Moves between objects:
x269 i x79
x269 r x889
x269 v x340
x269 y x124
x269 u x682
x269 q x50
x682 i x269
x682 r x713
x682 v x88
x682 y x960
x682 u x306
x682 q x509
x562 i x88
x562 r x596
x562 v x102
x562 y x306
x562 u x444
x562 q x686
x444 i x562
x444 r x673
x444 v x400
x444 y x79
x444 u x340
x444 q x463
x654 i x829
x654 r x793
x654 v x63
x654 y x596
x654 u x465
x654 q x102
x509 i x50
x509 r x682
x509 v x955
x509 y x113
x509 u x598
x340 i x444
x340 r x763
x340 v x262
x340 y x269
x340 u x88
x340 q x295
x88 i x340
x88 r x519
x88 v x823
x88 y x682
x88 u x562
x88 q x955
x829 i x843
x829 r x717
x829 v x730
x829 y x519
x829 u x654
x829 q x823
x730 i x515
x730 r x505
x730 v x713
x730 y x829
x730 u x63
x730 q x960
x586 i x11
x586 v x474
x586 y x985
x586 u x717
x586 q x843
x463 i x686
x463 r x444
x463 v x356
x463 y x770
x463 u x295
x50 i x770
x50 r x269
x50 v x295
x50 y x842
x50 u x509
x113 i x842
x113 r x960
x113 v x509
x113 y x575
x113 u x471
x686 i x955
x686 r x562
x686 v x644
x686 y x598
x686 u x463
x843 i x465
x843 r x586
x843 v x515
x843 y x763
x843 u x829
x843 q x262
x230 i x960
x230 r x63
x230 v x306
x230 y x102
x230 u x518
x230 q x471
x895 i x270
x895 v x167
x895 y x498
x895 u x642
x895 q x38
x642 i x895
x642 v x985
x642 y x474
x642 u x246
x642 q x889
x717 i x586
x717 v x505
x717 y x45
x717 u x793
x717 q x829
x598 i x509
x598 r x306
x598 v x686
x598 y x471
x598 u x770
x11 i x793
x11 v x498
x11 y x167
x11 u x586
x11 q x465
x955 i x295
x955 r x88
x955 v x575
x955 y x509
x955 u x686
x252 i x713
x252 r x270
x252 v x596
x252 y x63
x252 u x38
x252 q x306
x889 i x38
x889 r x642
x889 v x763
x889 y x515
x889 u x713
x889 q x269
x38 i x252
x38 r x895
x38 v x673
x38 y x880
x38 u x889
x38 q x79
x985 i x167
x985 v x586
x985 y x642
x985 u x45
x985 q x763
x505 i x474
x505 v x246
x505 y x717
x505 u x876
x505 q x730
x823 i x262
x823 r x829
x823 v x960
x823 y x88
x823 u x102
x823 q x575
x306 i x682
x306 r x252
x306 v x562
x306 y x230
x306 u x79
x306 q x598
x400 i x102
x400 r x465
x400 v x518
x400 y x444
x400 u x262
x400 q x356
x246 i x642
x246 v x45
x246 y x505
x246 u x270
x246 q x713
x575 i x390
x575 r x823
x575 v x113
x575 y x955
x575 u x644
x876 i x505
x876 v x270
x876 y x793
x876 u x498
x876 q x63
x519 i x763
x519 r x45
x519 v x829
x519 y x713
x519 u x596
x519 q x88
x596 i x519
x596 r x293
x596 v x654
x596 y x252
x596 u x673
x596 q x562
x45 i x985
x45 v x717
x45 y x246
x45 u x293
x45 q x519
x474 i x498
x474 v x642
x474 y x586
x474 u x505
x474 q x515
x471 i x113
x471 r x230
x471 v x598
x471 y x644
x471 u x59
x465 i x654
x465 r x11
x465 v x880
x465 y x673
x465 u x843
x465 q x400
x270 i x246
x270 v x293
x270 y x876
x270 u x895
x270 q x252
x295 i x463
x295 r x340
x295 v x390
x295 y x50
x295 u x955
x63 i x730
x63 r x876
x63 v x252
x63 y x654
x63 u x880
x63 q x230
x880 i x63
x880 r x498
x880 v x38
x880 y x465
x880 u x515
x880 q x518
x498 i x876
x498 v x895
x498 y x11
x498 u x474
x498 q x880
x59 i x471
x59 r x518
x59 v x770
x59 y x356
x59 u x842
x79 i x306
x79 r x38
x79 v x444
x79 y x518
x79 u x269
x79 q x770
x390 i x356
x390 r x262
x390 v x842
x390 y x295
x390 u x575
x644 i x575
x644 r x102
x644 v x471
x644 y x686
x644 u x356
x713 i x889
x713 r x246
x713 v x519
x713 y x730
x713 u x252
x713 q x682
x518 i x230
x518 r x880
x518 v x79
x518 y x400
x518 u x124
x518 q x59
x262 i x400
x262 r x843
x262 v x124
x262 y x340
x262 u x823
x262 q x390
x770 i x598
x770 r x79
x770 v x463
x770 y x59
x770 u x50
x673 i x596
x673 r x167
x673 v x465
x673 y x38
x673 u x763
x673 q x444
x102 i x823
x102 r x654
x102 v x230
x102 y x562
x102 u x400
x102 q x644
x293 i x45
x293 v x793
x293 y x270
x293 u x167
x293 q x596
x356 i x644
x356 r x400
x356 v x59
x356 y x463
x356 u x390
x167 i x293
x167 v x11
x167 y x895
x167 u x985
x167 q x673
x793 i x717
x793 v x876
x793 y x293
x793 u x11
x793 q x654
x842 i x59
x842 r x124
x842 v x50
x842 y x390
x842 u x113
x960 i x124
x960 r x730
x960 v x682
x960 y x823
x960 u x230
x960 q x113
x515 i x880
x515 r x474
x515 v x889
x515 y x843
x515 u x730
x515 q x124
x124 i x518
x124 r x515
x124 v x269
x124 y x262
x124 u x960
x124 q x842
x763 i x673
x763 r x985
x763 v x843
x763 y x889
x763 u x519
x763 q x340

The rows follow the links: the fewer symbols apart two objects are, the more alike their rows tend to be.

Each row is also shifted at random along 5 hidden directions that mean nothing.

Some objects, each with a row of numbers:
x895	[ -7  -5  16  17   1   2 -33  21 -18  31  38 -27  -8  -7 -13   5 -14 -33 -20  -8   2 -25  26   5  53   1  29 -17  -2  66   3  -7  32  32   1  -9  -4  36   5  23  -6 -14 -25   9   2   2 -17  13  17 -16   2  12  56  12 -18  21  -5  -5  18  16  -4  31 -23  24   2   5]
x463	[ 11  -8 -20  -1  17  13  -9  -7  -9 -22  24  71 -16 -60  23  -4 -11 -12  -4   9  -6 -37   1   0  36 -60  21  13 -46 -13 -15 -22  27  -2  34  66  37  -9  25 -32 -20  -7  37  41  10  11   5  22  -6   8 -15 -10  29   7  62  -9  -8  48 -42 -70  -5  15 -10  59 -17 -28]
x293	[  9  -9   1 -26 -24  10 -12  -5   7   2  10  17  15  16  20  -9   7   3  -4  -4  27  13 -48 -25  11   2 -18   9  -2 -45 -16 -25 -10  11  -7  13 -11  22  20 -34  -5  -3 -16  40  22 -10  16  15  26   5  21  11 -12  -2  23 -20  -5  16 -30  15  10  16  -9 -21   9  -7]
x713	[ -8   6  20  -8 -21  17  -4  -2   8  11  31  -8 -39 -12 -41  -8   4 -25 -52  10  -8  -2  72  36  23 -19  40  23 -13 147  -6 -25  28  23  -7  -6   2   1  21  59 -43 -23 -31 -16 -12  24 -33   3  31  31  15   0  91  -9 -37  23 -34 -16  19  19 -39   3 -21  58 -28  -3]
x843	[ 13  -1  19 -14 -15  17 -27   0 -12 -11 126  -3  -2 -72 -86 -32   9 -65 -30  -7  15 -17  46  -5  73 -26  50  58 -35  87  55  16  38  -4 -36 -31 -23 -11   9   8 -32 -35  11  20  29   9  31  24  -5  21 -24  57  62  49 -17  -6 -26  45  16  76  -3 -41 -83  30  51  40]
x823	[ -4  -4  -3 -38  -5   7  10  -7  36  15 -24 -19 -25  26  -4 -21   2  -4  28  -1 -24   2  37  37 -14 -16 -14  12  44  23   1  44  -3 -18  -9 -37 -55 -16 -13   1  -5 -36  25 -22   9 -22 -29 -46 -11  53 -27 -12  12 -11  15 -24  -2 -28  28  39  10 -40 -19   9  -3 -10]
x686	[  4 -32 -20 -18 -12  30 -22   1   5 -12  31  22  20 -16 -24 -19   1  -9  17 -11  27  -6  -9   3   8 -53  15  25 -27 -39  11  23  39 -27  29   2 -51   8   8 -62 -19 -49  -1  55  65 -55   7  54  -4  30 -12  24   7  33  97 -15  -7  38 -41  15  34 -58 -57   5  37 -22]
x63	[  1   2  18  15 -46 -15 -28 -15  13  27  61 -45  -1   5 -64 -11 -19 -30  -3  -6   2 -25  41  34   6  -8  28  32   1  92  25  17  56 -27 -11 -64 -49  39  17  -8 -37 -42 -41  -5  25 -14 -13  33  28  45  -5  -2  76   3   4  -3 -23 -13  39 115  37 -71 -50  -9  43  -7]
x113	[  1  10   0  -1  -6  -4  31  12  13  40 -20   6 -53  34 -20  -5 -16  16 -13  10  -9   7 -11  18 -29 -18   7  -1  36   4   1   4   8 -57   5 -24 -51  17   6  10 -32 -24   9 -33  24 -23  24 -26  16  33  14 -18  69  20  28 -30  -1 -25  19  15  30 -49  21  17  36  -4]
x985	[ 12  -8   2  -8  -8   6   3  17   4 -21  25  43  -4   8 -31 -23 -10   3   2 -24  37  25 -51 -48   8   8 -27  14  -6 -73  29   2 -19   2  -2 -23 -24  11  30 -14 -18 -26   3  30   4 -31  50 -17   6  -3  20  19   2  28  41 -39   4   9 -22 -12  -5  16 -19 -27  31  28]
x167	[ 15 -21  -7   2 -18 -19   3  19  23  47  51 -18  -5  31 -13 -16  -5   0 -13 -15  24  16 -72 -10  20  47 -45 -27   2 -61  33 -43   7  11 -45 -31 -56  41   1  41   9  44   0  -5  43 -48  79  -6  50 -55  33  55 -13  37 -26  -4  49  13  -3  33  19  30 -21 -65  85  68]
x270	[ -9  -4  22   2   5  25 -29  -1 -48  -8  17  -5  44 -42  14  14  18 -13 -11  10  12 -20  21 -39  39  -8  29  14 -52  18 -32   6  21  38  22  51  54   3   0 -12  -4   1 -41  38  -8  35 -24  56  -5   1  10   8 -12 -12  -1  23 -26  28 -44 -13 -18  26  -5  18 -43 -27]
x519	[  4 -15   8 -22  -7   4 -20  -3  11 -29  20  -4  30 -20 -13 -17  10 -18  -4  15  -9  20  58   0   6  11   3  11 -35   2 -21  33  -1  31  16  47   9 -16   6  -8  -5 -25 -13  35   2  -7 -24   5 -27  32 -30  14 -56 -30  37   7 -32   9 -47 -25 -31  11 -48  -7 -43 -24]
x654	[  4   4  -1 -15 -32  14 -20 -31  44  24  14  33 -22  16 -19   0   3  -4   6 -21   7 -12 -50  -4   4 -44 -32  45  67   3  15  -1  10  -6 -12 -57 -66  28  26 -35 -22 -10   8  -7  -8 -25  30  -5  47  54   7   7  58   2  23 -45  14  -3  28  73  12 -30 -19  21  51   7]
x770	[   6  -10  -20   25   25   -7   -2   -8  -40   16   43  -51   19  -25   16   -5   28  -13  -13    9    7  -21   28   21   20   42   28  -43  -62   37    5  -27   39   15  -31   25   33    3  -65   67   42   65  -13  -17   38   21  -11   37   -2 -102   18   52  -43   32  -90   63   29   15    2   -5   15   15  -15  -34   11   38]
x518	[ -6   0 -18  29  16 -33   9  -6  -1  13  -1  -5  -7   1   4  18 -34   5  36  -2 -25  -8  -1  11 -25   4  -3 -19  20   4   4  -3   9 -19  25 -13  14   3 -13 -14   3   7   4 -26 -26  -1 -31 -19  -8  -8 -29 -22  14 -18  24  21  16 -14  17  -6  15 -23  26   7   4 -24]
x356	[ 15 -13 -23 -10   3  14 -10 -16   4  14  23  27 -43 -43 -29 -19 -22 -10 -13   7   2 -43 -13  -1  27 -68  16  20   7   7  29 -12  33 -32  -2 -12 -19  19  20  -7 -20  -3  45   0  15  -8  35  -8  21   6  -4  22  85  38  20 -26  11  41   7  16  34 -14  -9  63  44  19]
x505	[  7  29  56 -13 -24 -10   3  -1 -29  24  58 -26  -4 -29 -50 -13   4 -37 -41  36  -1  10  24 -24  14  11  34  32 -41   7   3   6  31 -15 -24  21   5  37  25  22 -16   5 -31   0  29  -7  39  28  13  26  14  22  25  18 -21  29 -13  18 -30  35  22 -18   9 -14  35  28]
x390	[   4  -20  -15   -6   22   -8   29   19    3   -1  -36  -18   33   37   12   -8   16   27   44  -20   22   42  -57  -29  -27   35  -40  -26   31 -122   29   30  -23  -29  -23  -39  -58  -21  -27  -27   51   18   34    2   31  -55   45  -24   -9  -32   16   37  -81   44    7  -26   44   -6    2   -2   14  -11   20  -62   37   45]

Start here and follow the symbols in turn, left to right. Where do you end up?
Answer with the object's name.
[ -4  -1   5 -24 -29  13  -1 -17  38  25 -16  44 -19  18   3   4   0  14  -3 -14   6   1 -83 -41   4 -45 -37  39  50 -68  -3  -1 -14 -12  -8 -47 -41  40  41 -42 -17 -11  16  14 -14 -21  59 -18  51  45  21  -7  48   1  37 -64   6  19  -9  41  19  -2  32  17  43   2]
v v q i r => x246
[-10  -6  -7  10   1  14 -26   9 -20   0  13 -28  40  -8  -9   7  12  -3  13  -7  23 -20  31  16  19 -19  39  -1 -30   9  -4  22  41 -22  15   6 -21 -11 -22 -29  -1  -2 -34  21  35 -22 -31  60  -9  -5   6  24 -12  12  38   5  -5   6 -15   3  12 -31 -28   5 -20 -20]
r v u u u q => x955
[  1  13  33  14   5  -9 -18  -2 -11  21  48   2 -12 -53 -29  -2 -33 -36 -19  19  -1 -34  -4 -17  31 -12  25   8 -23  19  15   1  39   9  11  37  30  47  24 -14 -17 -14   3   8  -8  22  24  32  11   4 -13   5  53  12  13  23 -19  30 -16  10  25  19   9  37  17  -4]
i y q v => x63
[ -8 -22 -12 -26 -13  19   3   8  33  -7 -25  11   4  27  -9 -13   1   1  27  -3 -10  23  39  36 -24   2 -17 -10   1  -2  -8  29 -13  -6  26  -7 -50 -15   5 -26   2 -50   5  14  13 -39 -19 -18 -26  53 -23  -6 -29 -18  72 -17 -11 -27  -9 -29   1 -19 -31  -2 -14 -31]
q u r v => x102
[ -1  20  30  -5 -18  -8  13   1   5   5  13 -29 -13   5 -24  -7  -9 -10 -18  24 -19  17  42   1 -24  22   1  11   3  24 -19  14  12  -2  -6   0  14  12   1  24  -4 -12  -8 -21 -10  12  -8 -16  -2  21  -3 -13   7 -18  -7  15 -11 -21  -4  15 -10 -22   9  -4  -5 -12]
y q r u i => x829
[-11   2  -2  28  27 -16  16  25 -10 -30  -3 -50  36   4 -22   8  -1  -1  34  10  -6  28  40  21 -27  46  11 -12 -12  10  29  26   6 -15  -6  -9   5 -32 -30   9  26 -13  -9 -26  15   3 -35   9 -46  -7 -29  -9 -62  -2 -13  10  11 -34  21   2   5 -41  -7 -54  17   7]
q i v v u => x295
[-17 -16 -15  23  13  15   3  18 -18 -29   5 -26  24   9 -11  12   0  -2  13 -23   6  -1  52  44   2  23  20 -24 -12  79  26   3  13  10  12 -31  -2 -43 -33  20  -3 -23 -23 -11   6  -5 -47  28 -31 -26 -16   6   3   7 -31   7  -4 -39  52   0 -22  -9 -53 -20 -10  12]
q r y v r i => x38
[-10   1  14   1 -12 -16   9   8   1   0   0 -36  10   3 -32  -1 -16  -3   6  23 -29  14  50  25 -29  14  14   3   2  10   2  49  21 -24  15  -6 -14   0   4 -20  -1 -32  -9 -12   6 -21 -16   0 -23  41 -33  -9 -10 -13  36   3  -2 -22  -6  12   3 -43  -8  -3   8 -11]
u q v v y u => x770
[-15   5   6  32   1 -34  -9  -2   7  25  -7 -50  15  20  16  33 -27  -4  32  -1 -21   3   2   4 -20  62 -14 -18  26 -21   3  -7  -7   8   5 -23  -6  27  -5  -9  29  25  -6 -22 -13 -11 -16 -16  10 -31 -32  -8 -40 -22 -18  26  20 -34  21  17  21   3  19 -45   2  -9]
v r v u => x985
[ -2 -21 -14   1   5  -6  -5  19  17 -35 -21  11  33  33  11   8 -20  12  35 -31  11  33  -3 -19 -26  28 -32 -20  25 -62  22  21 -36  15  19 -13 -20 -37  15 -41  17 -39  -7  33 -14 -26 -11 -14 -40  -7 -15 -11 -77 -16  61 -29  -7 -30 -20 -31 -24  22 -30 -36 -16 -11]
i i u y r q u => x889
[ -3  -4 -10  13 -19 -23  13   7  -1  24   8 -41  -7  37 -23  -1  -8  23   4  -7  20   8 -47  -8 -17   9 -11   2  12 -37  16   4  19 -51 -28 -30 -54  26 -22  -2   2  15  -5 -24  56 -52  34  29  20  -8  21  13  -8  25   8  -4  37 -15  12  59  39 -76   6 -49  63  23]
y i u i r q => x575
[  0   6  -6  -4  14  -5 -22 -21  22  -4   6  33 -10 -37  11   6 -13  -8  13  -1 -36 -36  -8 -12  10 -20  -2  26  24   4   0   0  -2  28   4   7  13  10  14 -33  11   1  32   5 -56  27  13 -22   4  20 -31 -15  12 -13   5  -8  -3  45   3 -16 -11  27  11  49 -17 -14]
r u y i i => x293
[  8   4  17 -19   3  16 -19  11 -28  -3  44 -39  22 -23 -34  -9  21 -45   5  -3   0  -6  32 -12  47   5  14  17  -5  23  14  30  11  11 -30  -7 -30   0  17   3  15 -27  -1  36  10  16   2  -9  -4  13 -12  27  -6  27 -15 -14 -24  10   9  52  21  11 -34  -7  14  15]
i u q v v => x889
[ -8 -12 -25  11  23  10  37  22   1  -5   1  30 -41  31   6  -6  -4  21 -18 -34  29  11 -67 -18 -11 -34  -3 -14  21 -33  32 -50 -20 -23   9 -34 -21 -13  22  24 -30   5   9 -30   4 -14  60  -9  25 -25  52  11  57  38  -1 -24  40 -13  12 -31 -24  14  37  20  24  43]
v u y r v => x88
[  10    0  -10   23   40  -23   21    3    2    6  -52   42  -16   14   31   28  -24   43   23   -7   -8    5  -72  -29  -39   -9  -26  -12   18 -122   -4   -1  -27  -28   45   11   15    0   12  -58   12   17   34  -17  -14   -9   50  -22   -7   -8    1  -21    7  -13   67  -13   36    8  -25  -51   11   -1   84    8    7  -16]
y v y r v u v => x269
